Below are the code and all the weights of a small trained network. Each question names an input and a class and asks about switching units off, where a switched-off unit gives its printed mean instead of its output.

import numpy as np


def w(rows, s, z=0):
    codes = np.array(rows[::2]) - 128.0
    scale = np.full(codes.shape[1], s)
    scale[-1] = z or s
    return codes * scale


def norm(h):
    return h / np.sqrt((h * h).mean(-1, keepdims=True) + 1e-5)


def f(y):
    return np.maximum(y, 0)


def log_softmax(a):
    a = a - a.max(-1, keepdims=True)
    return a - np.log(np.exp(a).sum(-1, keepdims=True))


def net(x, mask):
    res = np.array(x, float).reshape(1, 6) / 4 @ E
    u = 0
    for l in range(4):
        y = f(norm(res) @ A[l][:, :-1].T + A[l][:, -1])
        res = res + np.where(mask[u : u + 7], y, B[l][:, -1]) @ B[l][:, :-1]
        u += 7
    return log_softmax(norm(res)[-1] @ U[:, :-1].T + U[:, -1])


A, B = {}, {}
E = w([
[129,128,125,126,126,127,130,128],'x0',
[74,172,188,78,54,50,137,208],'x1',
[146,57,167,55,163,64,124,87],'x2',
[117,120,156,231,136,72,216,105],'x3',
[237,222,192,117,109,118,127,90],'x4',
[64,133,179,153,50,142,74,2],'x5',
],0.0072)
A[0] = w([
[157,72,163,72,33,211,51,124,95],'L0N0',
[206,78,62,147,173,192,169,71,2],'L0N1',
[80,244,80,228,97,185,77,151,101],'L0N2',
[117,58,176,90,150,62,105,36,127],'L0N3',
[73,41,134,159,147,144,113,173,19],'L0N4',
[76,174,147,169,119,3,146,138,123],'L0N5',
[143,44,165,57,129,48,122,70,44],'L0N6',
],0.0065,0.0062)
B[0] = w([
[38,244,105,83,219,123,160,63,215],'L0N0',
[135,69,244,158,191,172,40,254,183],'L0N1',
[195,28,113,61,20,219,224,165,252],'L0N2',
[156,91,106,134,48,226,193,162,239],'L0N3',
[149,37,39,199,17,39,71,143,154],'L0N4',
[94,118,224,173,243,180,77,139,231],'L0N5',
[199,50,103,61,31,182,209,150,187],'L0N6',
],0.006,0.004)
A[1] = w([
[147,179,87,120,97,1,87,135,6],'L1N0',
[177,103,94,213,186,144,150,68,104],'L1N1',
[186,106,108,92,137,109,184,158,91],'L1N2',
[161,66,129,71,164,70,151,74,109],'L1N3',
[147,122,79,169,132,94,121,119,106],'L1N4',
[157,123,150,191,163,88,211,146,121],'L1N5',
[229,188,161,126,89,109,86,69,82],'L1N6',
],0.0095,0.012)
B[1] = w([
[108,73,141,82,104,192,254,90,128],'L1N0',
[63,139,219,167,196,158,83,171,232],'L1N1',
[160,131,95,137,96,114,132,155,203],'L1N2',
[159,72,133,107,105,231,185,195,188],'L1N3',
[104,117,148,105,125,115,113,174,136],'L1N4',
[154,149,108,103,138,91,170,69,254],'L1N5',
[185,76,67,188,109,81,66,132,197],'L1N6',
],0.0092,0.0038)
A[2] = w([
[118,97,202,48,92,17,136,137,65],'L2N0',
[43,61,48,146,120,66,92,125,1],'L2N1',
[175,174,130,88,77,104,173,90,116],'L2N2',
[164,103,108,137,194,223,94,69,182],'L2N3',
[139,192,4,5,211,135,89,169,73],'L2N4',
[48,125,142,153,95,160,138,2,8],'L2N5',
[87,162,223,107,81,35,157,236,55],'L2N6',
],0.0069,0.004)
B[2] = w([
[132,129,119,149,155,195,130,163,179],'L2N0',
[188,120,59,175,130,77,34,98,152],'L2N1',
[152,84,106,156,114,120,91,97,174],'L2N2',
[92,156,159,99,92,106,91,168,254],'L2N3',
[87,221,142,67,142,61,179,23,217],'L2N4',
[74,135,170,73,1,65,124,87,180],'L2N5',
[109,92,163,200,203,231,51,147,209],'L2N6',
],0.0094,0.0052)
A[3] = w([
[141,183,54,164,241,76,203,197,95],'L3N0',
[33,67,28,114,115,77,113,146,52],'L3N1',
[70,97,184,226,165,61,255,101,61],'L3N2',
[163,128,88,70,194,83,154,189,5],'L3N3',
[227,168,110,157,143,85,91,134,124],'L3N4',
[109,205,69,201,82,192,184,146,56],'L3N5',
[81,152,125,49,152,188,45,109,162],'L3N6',
],0.0096,0.0035)
B[3] = w([
[12,92,168,110,4,112,82,55,219],'L3N0',
[253,159,64,161,185,79,64,160,189],'L3N1',
[235,255,103,66,209,91,160,101,202],'L3N2',
[85,150,164,170,31,168,147,66,178],'L3N3',
[87,57,44,174,142,89,53,140,182],'L3N4',
[229,43,117,44,152,195,198,154,178],'L3N5',
[114,149,139,180,217,108,199,167,253],'L3N6',
],0.0092,0.0068)
U = w([
[247,31,110,58,104,243,246,186,154],'0',
[147,235,122,78,224,49,193,66,253],'1',
[71,125,245,228,250,219,36,230,35],'2',
[214,47,6,237,125,9,11,147,62],'3',
[24,99,178,118,16,75,137,42,54],'4',
],0.014,0.0079)

Each question gives the input, the list of numbers given to net, and the class t.
The units are the neurons (one row each of A and B). Each row of codes is followed by its name. A weight is (code - 128) times the scale printed after its matrix; where a second scale follows, it is the last column's (A, B and U).
mask holds one flag per neuron, layer by layer. A switched-off neuron (its flag False) gives its mean, the last column of its row in B, instead of its output. The means were averaged over made-up inputs and are rounded, as every weight is.
A unit's drop is (log p(t) with every unit on - log p(t) with that unit switched off) / (log p(t) with every unit on - log p(t) with every unit switched off).
The circuit of an input: a set's keep is (log p(t) with only the set's units on - log p(t) with every unit switched off) / (log p(t) with every unit on - log p(t) with every unit switched off). Starting from the 12 units with the biggest drops (on a tie, the unit counted first), units are removed one at a time, each time the one whose removal leaves the highest keep (on an exact tie, the one counted first), for as long as the keep stays at least 0.8.
circuit, biggest first: the units of the circuit, biggest drop first
top k neurons: the k neurons with the biggest drops, biggest first
k most important neurons of layer l: the k neurons of layer l with the biggest drops, biggest first
input [2,8,2,7,-7,1], class 2: top 4 neurons -> L2N6, L0N5, L2N4, L2N0
input [4,5,-3,-2,7,-8], class 4: top 3 neurons -> L3N0, L2N4, L3N3
input [-5,-5,6,4,5,-7], class 4: circuit, biggest first -> L3N0, L3N3
input [6,-4,2,-3,-1,1], class 2: 2 most important neurons of layer 2 -> L2N3, L2N5
input [0,3,-4,-2,8,8], class 3: circuit, biggest first -> L1N6
input [7,8,-7,0,6,3], class 2: 2 most important neurons of layer 1 -> L1N3, L1N5
input [-8,-7,6,-1,8,7], class 3: top 2 neurons -> L1N6, L0N5
input [6,-3,-6,0,-4,-7], class 4: top 2 neurons -> L3N0, L0N3
input [-3,5,5,6,8,2], class 3: circuit, biggest first -> L1N6, L3N4
input [-5,5,-6,-7,2,3], class 1: top 4 neurons -> L0N0, L0N3, L2N4, L3N6
input [-2,-3,-6,-8,-5,-8], class 1: top 3 neurons -> L2N4, L3N6, L3N1
input [-1,-7,-1,-7,-7,6], class 1: circuit, biggest first -> L0N0, L3N6, L2N6
input [-3,8,-8,7,-8,-4], class 0: top 2 neurons -> L3N5, L0N2
input [-3,8,2,6,1,4], class 2: circuit, biggest first -> L2N6
input [7,-2,-7,-8,7,-5], class 1: top 4 neurons -> L2N4, L0N3, L1N3, L0N6
input [-6,-6,-1,6,-7,-7], class 3: top 4 neurons -> L0N4, L2N4, L3N1, L0N5
input [-8,8,7,5,4,1], class 2: top 2 neurons -> L2N6, L0N5
input [1,5,2,3,6,-6], class 3: 3 most important neurons of layer 2 -> L2N2, L2N6, L2N4
input [-7,6,-1,5,3,-1], class 2: 3 most important neurons of layer 2 -> L2N6, L2N4, L2N0
input [-4,0,-8,-7,2,4], class 0: circuit, biggest first -> L0N2
